Below are the code and all the weights of a small trained network. Each question names an input and a class and asks about switching units off, where a switched-off unit gives its printed mean instead of its output.

import numpy as np


def w(rows, s, z=0):
    codes = np.array(rows[::2]) - 128.0
    scale = np.full(codes.shape[1], s)
    scale[-1] = z or s
    return codes * scale


def norm(h):
    return h / np.sqrt((h * h).mean(-1, keepdims=True) + 1e-5)


def f(y):
    return y / 2 * (1 + np.tanh(0.7978845608 * (y + 0.044715 * y**3)))


def log_softmax(a):
    a = a - a.max(-1, keepdims=True)
    return a - np.log(np.exp(a).sum(-1, keepdims=True))


def net(x, mask):
    res = np.array(x, float).reshape(1, 7) / 4 @ E
    u = 0
    for l in range(2):
        y = f(norm(res) @ A[l][:, :-1].T + A[l][:, -1])
        res = res + np.where(mask[u : u + 8], y, B[l][:, -1]) @ B[l][:, :-1]
        u += 8
    return log_softmax(norm(res)[-1] @ U[:, :-1].T + U[:, -1])


A, B = {}, {}
E = w([
[222,168,101,254,128,160,83,70,92,241,108,141],'x0',
[208,130,130,19,247,133,177,32,41,86,208,24],'x1',
[154,119,192,158,29,168,94,114,118,68,130,30],'x2',
[66,146,190,77,99,165,74,82,202,159,220,149],'x3',
[236,162,198,30,66,30,82,130,129,167,65,153],'x4',
[144,13,243,141,152,132,124,115,90,163,135,200],'x5',
[61,105,103,189,107,21,42,128,67,123,205,95],'x6',
],0.0056)
A[0] = w([
[119,255,66,114,112,81,134,160,173,117,111,64,25],'L0N1',
[197,84,76,159,208,72,158,223,123,122,80,130,5],'L0N2',
[97,30,124,34,76,54,192,168,179,45,108,122,29],'L0N3',
[166,140,180,51,97,57,90,175,107,172,112,157,140],'L0N4',
[102,170,81,90,196,99,120,140,119,174,163,227,40],'L0N5',
[84,117,154,182,31,109,123,176,132,141,120,118,30],'L0N6',
[58,154,142,165,102,24,85,158,42,141,199,120,31],'L0N7',
[117,53,227,148,157,98,130,128,85,127,96,170,17],'L0N8',
],0.008,0.0025)
B[0] = w([
[140,91,216,174,246,119,74,56,194,120,143,195,210],'L0N1',
[106,156,194,169,77,116,125,160,113,79,179,98,194],'L0N2',
[163,123,51,125,114,143,51,179,137,184,157,141,255],'L0N3',
[86,130,180,145,166,150,105,121,144,174,123,83,247],'L0N4',
[75,137,143,147,5,155,96,91,157,140,130,38,195],'L0N5',
[103,126,113,75,130,74,145,99,106,115,78,76,201],'L0N6',
[197,194,148,98,167,199,219,168,135,124,114,162,223],'L0N7',
[124,102,133,134,206,175,100,40,178,33,118,187,194],'L0N8',
],0.011,0.0049)
A[1] = w([
[249,147,109,219,67,120,100,22,72,232,104,159,121],'L1N1',
[176,81,194,75,86,157,144,12,86,72,207,82,100],'L1N2',
[80,143,85,130,67,111,112,129,182,126,3,245,111],'L1N3',
[37,118,82,197,205,149,243,181,157,156,149,101,157],'L1N4',
[254,97,124,157,80,68,78,138,128,4,75,58,88],'L1N5',
[168,83,81,52,147,49,146,30,71,146,196,36,3],'L1N6',
[210,130,53,55,169,91,160,26,98,129,193,101,54],'L1N7',
[164,201,186,49,68,226,152,126,206,171,149,161,133],'L1N8',
],0.0061,0.0041)
B[1] = w([
[150,72,60,27,151,142,45,191,142,168,214,132,206],'L1N1',
[23,209,55,149,89,104,131,106,177,153,75,134,228],'L1N2',
[113,174,80,76,180,55,226,82,65,179,86,111,188],'L1N3',
[175,48,222,28,103,204,119,73,64,113,114,95,202],'L1N4',
[59,255,183,186,62,117,97,169,142,56,179,90,180],'L1N5',
[63,124,125,100,95,21,157,95,113,176,53,115,158],'L1N6',
[40,120,125,119,118,46,129,153,94,205,41,230,181],'L1N7',
[145,143,192,212,100,180,234,226,75,60,159,128,253],'L1N8',
],0.0078,0.0053)
U = w([
[91,97,135,158,246,136,71,3,193,81,125,234,132],'0',
[48,148,82,81,129,14,199,109,45,207,2,131,119],'1',
[172,74,9,57,127,155,31,208,104,191,225,168,143],'2',
[67,162,183,200,89,115,147,144,108,82,217,137,183],'3',
[211,178,148,113,164,165,252,186,80,100,119,197,117],'4',
[98,95,157,119,169,158,87,110,116,151,118,80,197],'5',
[42,169,131,188,30,150,81,83,159,109,156,53,61],'6',
[220,56,68,183,38,26,194,23,163,116,176,159,3],'7',
],0.0093,0.0069)

Each question gives the input, the list of numbers given to net, and the class t.
The units are the neurons (one row each of A and B). Each row of codes is followed by its name. A weight is (code - 128) times the scale printed after its matrix; where a second scale follows, it is the last column's (A, B and U).
mask holds one flag per neuron, layer by layer. A switched-off neuron (its flag False) gives its mean, the last column of its row in B, instead of its output. The means were averaged over made-up inputs and are rounded, as every weight is.
A unit's drop is (log p(t) with every unit on - log p(t) with that unit switched off) / (log p(t) with every unit on - log p(t) with every unit switched off).
The circuit of an input: a set's keep is (log p(t) with only the set's units on - log p(t) with every unit switched off) / (log p(t) with every unit on - log p(t) with every unit switched off). Starting from the 12 units with the biggest drops (on a tie, the unit counted first), units are removed one at a time, each time the one whose removal leaves the highest keep (on an exact tie, the one counted first), for as long as the keep stays at least 0.8.
units of the circuit, in order: the units of the circuit, biggest drop first
unit that matters most: the unit with the biggest drop
top k neurons: the k neurons with the biggest drops, biggest first
top k neurons in layer l: the k neurons of layer l with the biggest drops, biggest first
input [-3,-7,4,-6,3,0,8], class 4: top 2 neurons in layer 0 -> L0N7, L0N5
input [-5,4,-2,1,6,6,6], class 0: units of the circuit, in order -> L0N8
input [4,3,5,-2,-1,-8,-8], class 0: top 2 neurons -> L0N1, L0N7
input [7,-5,-3,6,-6,-3,-6], class 2: top 3 neurons in layer 1 -> L1N1, L1N5, L1N2
input [4,-2,0,-6,-1,7,-6], class 0: top 3 neurons in layer 0 -> L0N8, L0N7, L0N5
input [-6,0,-5,-4,-6,-5,8], class 4: top 2 neurons in layer 0 -> L0N7, L0N4
input [5,-7,0,-3,1,-2,2], class 1: top 2 neurons in layer 0 -> L0N6, L0N3
input [-8,-7,8,7,-6,7,-3], class 2: top 2 neurons -> L0N3, L0N1
input [3,-4,5,-1,-7,5,2], class 5: top 2 neurons -> L0N1, L1N4
input [2,4,-8,6,3,3,-5], class 6: top 2 neurons -> L0N5, L0N7
input [-3,8,2,-8,6,6,-8], class 1: top 3 neurons in layer 0 -> L0N7, L0N1, L0N5
input [-3,3,-3,-8,-5,0,-4], class 3: top 3 neurons in layer 0 -> L0N2, L0N7, L0N4
input [3,0,5,7,6,7,-5], class 0: top 3 neurons in layer 0 -> L0N8, L0N7, L0N5
input [-4,-8,-3,-7,-5,-5,2], class 1: unit that matters most -> L1N3
input [7,4,-6,-2,0,8,-7], class 0: top 2 neurons -> L0N8, L0N3
input [-2,-7,7,1,4,5,7], class 1: top 3 neurons in layer 0 -> L0N6, L0N2, L0N1
input [5,-1,-5,-4,7,0,-1], class 5: top 4 neurons -> L0N4, L0N2, L0N3, L1N1
input [6,3,5,-2,2,1,6], class 2: top 2 neurons -> L1N1, L0N2
input [-3,-8,1,0,2,5,8], class 1: top 3 neurons -> L0N6, L1N3, L0N1
input [-4,-1,-3,-7,2,-6,-5], class 3: top 2 neurons -> L0N2, L0N8
input [4,-5,2,-5,1,2,4], class 1: units of the circuit, in order -> L0N6
input [-8,7,3,-2,8,6,-3], class 2: top 3 neurons in layer 0 -> L0N3, L0N6, L0N1
input [1,-3,3,-5,-2,7,-2], class 0: top 2 neurons in layer 0 -> L0N8, L0N5
input [7,-5,6,-6,-8,-7,2], class 5: units of the circuit, in order -> L1N4, L0N5, L1N2, L1N8
input [-7,5,-1,-1,0,2,-7], class 2: top 2 neurons in layer 0 -> L0N3, L0N7
input [-6,5,-7,-2,-6,-4,1], class 6: top 3 neurons in layer 0 -> L0N5, L0N7, L0N2
input [-7,6,-6,0,-1,3,-7], class 2: units of the circuit, in order -> L0N3
input [-7,6,-2,-7,-6,-3,-2], class 2: top 3 neurons -> L0N3, L0N6, L1N8
